Here is a tiny trained network, its code and every weight. The questions are about switching its units off for an input and a target symbol, where a switched-off unit gives its printed mean instead of its output.

import numpy as np


def w(rows, s, z=0):
    codes = np.array(rows[::2]) - 128.0
    scale = np.full(codes.shape[1], s)
    scale[-1] = z or s
    return codes * scale


def f(y):
    return y / 2 * (1 + np.tanh(0.7978845608 * (y + 0.044715 * y**3)))


def softmax(a):
    e = np.exp(a - a.max(-1, keepdims=True))
    return e / e.sum(-1, keepdims=True)


def log_softmax(a):
    a = a - a.max(-1, keepdims=True)
    return a - np.log(np.exp(a).sum(-1, keepdims=True))


def net(x, mask):
    ids = ['βζθλμξσψ'.index(c) for c in x.split()]
    T = len(ids)
    res = E[ids] + P[:T]
    u = 0
    for l in range(2):
        r = res
        for j in range(3):
            rows = slice(2 * j, 2 * j + 2)
            q, k, v = (r @ M[l][rows].T for M in (Q, K, V))
            z = softmax(np.where(np.tri(T) > 0, q @ k.T / 2**0.5, -1e9)) @ v
            o = O[l][rows]
            res = res + np.where(mask[u + j], z, o[:, -1]) @ o[:, :-1]
        u += 3
        y = f(res @ A[l][:, :-1].T + A[l][:, -1])
        res = res + np.where(mask[u : u + 4], y, B[l][:, -1]) @ B[l][:, :-1]
        u += 4
    return log_softmax(res[-1] @ U[:, :-1].T + U[:, -1])


Q, K, V, O, A, B = {}, {}, {}, {}, {}, {}
E = w([
[197,111,185,159,95,172,179],'β',
[100,103,180,129,61,166,167],'ζ',
[69,145,146,113,139,200,254],'θ',
[88,78,110,162,139,174,190],'λ',
[152,82,161,178,62,160,104],'μ',
[211,84,110,214,172,194,169],'ξ',
[152,59,83,218,155,178,133],'σ',
[131,172,138,166,118,221,169],'ψ',
],0.0076)
P = w([
[153,79,139,33,114,41,178],'0',
[151,34,127,49,31,170,220],'1',
[155,120,91,40,73,39,192],'2',
[121,86,140,82,119,252,65],'3',
[103,115,188,56,197,100,53],'4',
[57,94,242,254,109,140,182],'5',
[75,140,205,127,194,75,83],'6',
[114,209,53,212,57,190,84],'7',
[102,249,87,166,134,51,43],'8',
[85,176,125,223,101,215,63],'9',
[16,150,205,107,220,86,58],'10',
],0.0085)
Q[0] = w([
[127,125,92,107,148,119,115],'0.h0',
[135,125,117,137,120,166,130],'0.h0',
[171,142,75,4,166,86,74],'0.h1',
[139,190,68,204,59,24,197],'0.h1',
[123,188,81,224,48,37,206],'0.h2',
[163,156,62,15,149,66,93],'0.h2',
],0.037)
K[0] = w([
[172,101,125,123,120,121,152],'0.h0',
[64,167,104,131,86,132,123],'0.h0',
[173,34,158,60,93,88,216],'0.h1',
[78,127,254,215,192,89,126],'0.h1',
[70,147,255,225,208,96,108],'0.h2',
[117,49,179,51,105,87,230],'0.h2',
],0.038)
V[0] = w([
[155,164,150,141,172,133,155],'0.h0',
[185,154,96,135,172,155,171],'0.h0',
[5,43,29,147,158,100,122],'0.h1',
[45,205,161,80,96,155,155],'0.h1',
[203,118,202,134,30,101,52],'0.h2',
[12,91,103,109,59,98,65],'0.h2',
],0.026)
O[0] = w([
[114,53,127,86,127,111,116,130],'0.h0',
[94,67,224,157,151,99,140,149],'0.h0',
[179,145,118,101,251,220,150,2],'0.h1',
[128,84,113,100,61,103,216,152],'0.h1',
[126,164,50,117,164,125,209,201],'0.h2',
[225,143,195,159,98,82,172,8],'0.h2',
],0.012,0.008)
A[0] = w([
[158,135,106,125,195,147,139,108],'0.n0',
[123,161,140,90,196,44,80,2],'0.n1',
[160,193,124,94,211,6,109,58],'0.n2',
[128,83,129,145,83,210,167,11],'0.n3',
],0.017,0.0063)
B[0] = w([
[124,139,236,128,81,93,134,255],'0.n0',
[153,226,32,111,37,159,233,158],'0.n1',
[96,6,101,124,179,200,152,154],'0.n2',
[171,145,109,215,123,193,131,254],'0.n3',
],0.013,0.0079)
Q[1] = w([
[53,211,83,62,112,79,2],'1.h0',
[98,170,9,140,164,149,233],'1.h0',
[195,114,166,87,252,225,101],'1.h1',
[156,106,20,91,108,107,181],'1.h1',
[146,159,182,106,63,93,164],'1.h2',
[206,166,196,230,127,206,52],'1.h2',
],0.043)
K[1] = w([
[110,109,249,120,102,154,90],'1.h0',
[183,219,109,145,117,213,61],'1.h0',
[114,42,61,91,152,111,253],'1.h1',
[120,125,82,94,142,78,36],'1.h1',
[86,90,131,113,171,184,150],'1.h2',
[188,163,178,130,208,247,35],'1.h2',
],0.047)
V[1] = w([
[121,116,115,136,60,62,136],'1.h0',
[123,62,91,104,77,126,83],'1.h0',
[144,110,109,124,144,110,75],'1.h1',
[182,140,113,49,38,155,143],'1.h1',
[148,250,174,145,85,103,71],'1.h2',
[236,86,149,123,58,58,121],'1.h2',
],0.0024)
O[1] = w([
[86,179,128,23,107,172,165,251],'1.h0',
[179,163,89,94,100,152,116,176],'1.h0',
[180,166,124,178,77,82,151,21],'1.h1',
[117,164,211,144,141,111,94,131],'1.h1',
[154,133,56,28,110,183,7,246],'1.h2',
[75,153,145,135,157,101,206,91],'1.h2',
],0.0015,0.0024)
A[1] = w([
[181,155,130,168,180,191,139,1],'1.n0',
[199,190,113,77,179,24,220,136],'1.n1',
[124,156,98,61,181,2,121,131],'1.n2',
[141,153,187,95,210,73,92,155],'1.n3',
],0.013,0.0062)
B[1] = w([
[74,105,143,42,151,106,170,209],'1.n0',
[97,184,161,247,181,80,160,163],'1.n1',
[137,133,152,149,209,227,56,255],'1.n2',
[214,103,28,117,116,93,135,236],'1.n3',
],0.012,0.0072)
U = w([
[102,148,138,137,199,152,41,254],'β',
[128,163,143,159,162,101,140,105],'ζ',
[188,109,167,208,66,224,112,62],'θ',
[207,146,122,105,153,116,104,220],'λ',
[129,80,86,130,181,151,172,43],'μ',
[145,216,53,104,114,157,152,55],'ξ',
[133,175,210,84,125,169,141,109],'σ',
[54,102,141,74,53,2,122,169],'ψ',
],0.0036,0.0041)

Each question gives the input, a string of symbols that net reads in full, and the target symbol t.
The units are the heads (2 rows each of Q, K, V and O) and the neurons (one row each of A and B). Each row of codes is followed by its name. A weight is (code - 128) times the scale printed after its matrix; where a second scale follows, it is the last column's (O, A, B and U).
mask holds one flag per unit, layer by layer, with each layer's heads first. A switched-off unit (its flag False) gives its mean, the last column of its rows in O or B, instead of its output. The means were averaged over made-up inputs and are rounded, as every weight is.
A unit's drop is (log p(t) with every unit on - log p(t) with that unit switched off) / (log p(t) with every unit on - log p(t) with every unit switched off).
The circuit of an input: a set's keep is (log p(t) with only the set's units on - log p(t) with every unit switched off) / (log p(t) with every unit on - log p(t) with every unit switched off). Starting from the 12 units with the biggest drops (on a tie, the unit counted first), units are removed one at a time, each time the one whose removal leaves the highest keep (on an exact tie, the one counted first), for as long as the keep stays at least 0.8.
circuit, biggest first: the units of the circuit, biggest drop first
unit that matters most: the unit with the biggest drop
top k neurons: the k neurons with the biggest drops, biggest first
top k neurons in layer l: the k neurons of layer l with the biggest drops, biggest first
heads that matter: for each layer, one digit per head in row order, 1 if its drop is at least 0.15 and else 0, layers parted by /
input μ β σ ξ β ζ β β, target ξ: circuit, biggest first -> [0.h2, 0.n0, 0.h0]
input μ ξ σ μ, target λ: top 2 neurons -> [1.n3, 0.n0]
input β β β β β ψ λ λ, target θ: heads that matter -> 011 / 000
input β β θ σ, target λ: circuit, biggest first -> [0.h1, 1.n3, 0.n0, 0.n3]
input ζ ζ σ ψ β β β, target ψ: circuit, biggest first -> [0.h1, 1.n2]
input β β β ζ β β β μ μ σ ψ, target μ: circuit, biggest first -> [0.n2, 0.h2]
input ζ λ β ζ, target σ: top 2 neurons in layer 0 -> [0.n0, 0.n3]
input ψ β β λ, target σ: circuit, biggest first -> [0.h1, 0.n0, 1.n0, 0.n3]
input β β β ξ, target β: circuit, biggest first -> [0.h1, 0.h2]
input ψ β ψ ψ ζ ξ σ λ ψ, target ξ: circuit, biggest first -> [0.h1, 0.n1]
input ξ β ψ β ψ, target β: top 2 neurons in layer 1 -> [1.n2, 1.n3]
input ψ λ ξ, target ψ: circuit, biggest first -> [1.n2, 0.h1]
input σ β ξ, target σ: top 2 neurons -> [0.n1, 0.n0]
input ψ β β μ ψ μ ζ ψ, target θ: circuit, biggest first -> [0.n3, 0.h1, 0.h2]
input ψ ξ β σ σ ψ ψ, target σ: top 3 neurons -> [0.n1, 0.n0, 0.n2]
input ζ ψ β σ ξ β ζ, target σ: unit that matters most -> 0.n1
input ξ ψ β σ β ψ λ, target σ: top 2 neurons in layer 0 -> [0.n1, 0.n0]
input β σ β ψ ψ β ψ ξ β β β, target ξ: circuit, biggest first -> [0.h1, 0.n1]
input θ ψ θ β θ λ ψ ψ β, target λ: unit that matters most -> 0.h1
input β β σ ζ, target λ: unit that matters most -> 1.n3
input ζ ζ σ, target ζ: circuit, biggest first -> [1.n1, 0.h2]
input ζ β β β σ σ β β ζ ζ, target ξ: circuit, biggest first -> [0.h0, 0.h2]
input σ θ β ζ σ β β ζ β, target β: top 3 neurons -> [1.n2, 0.n3, 0.n1]
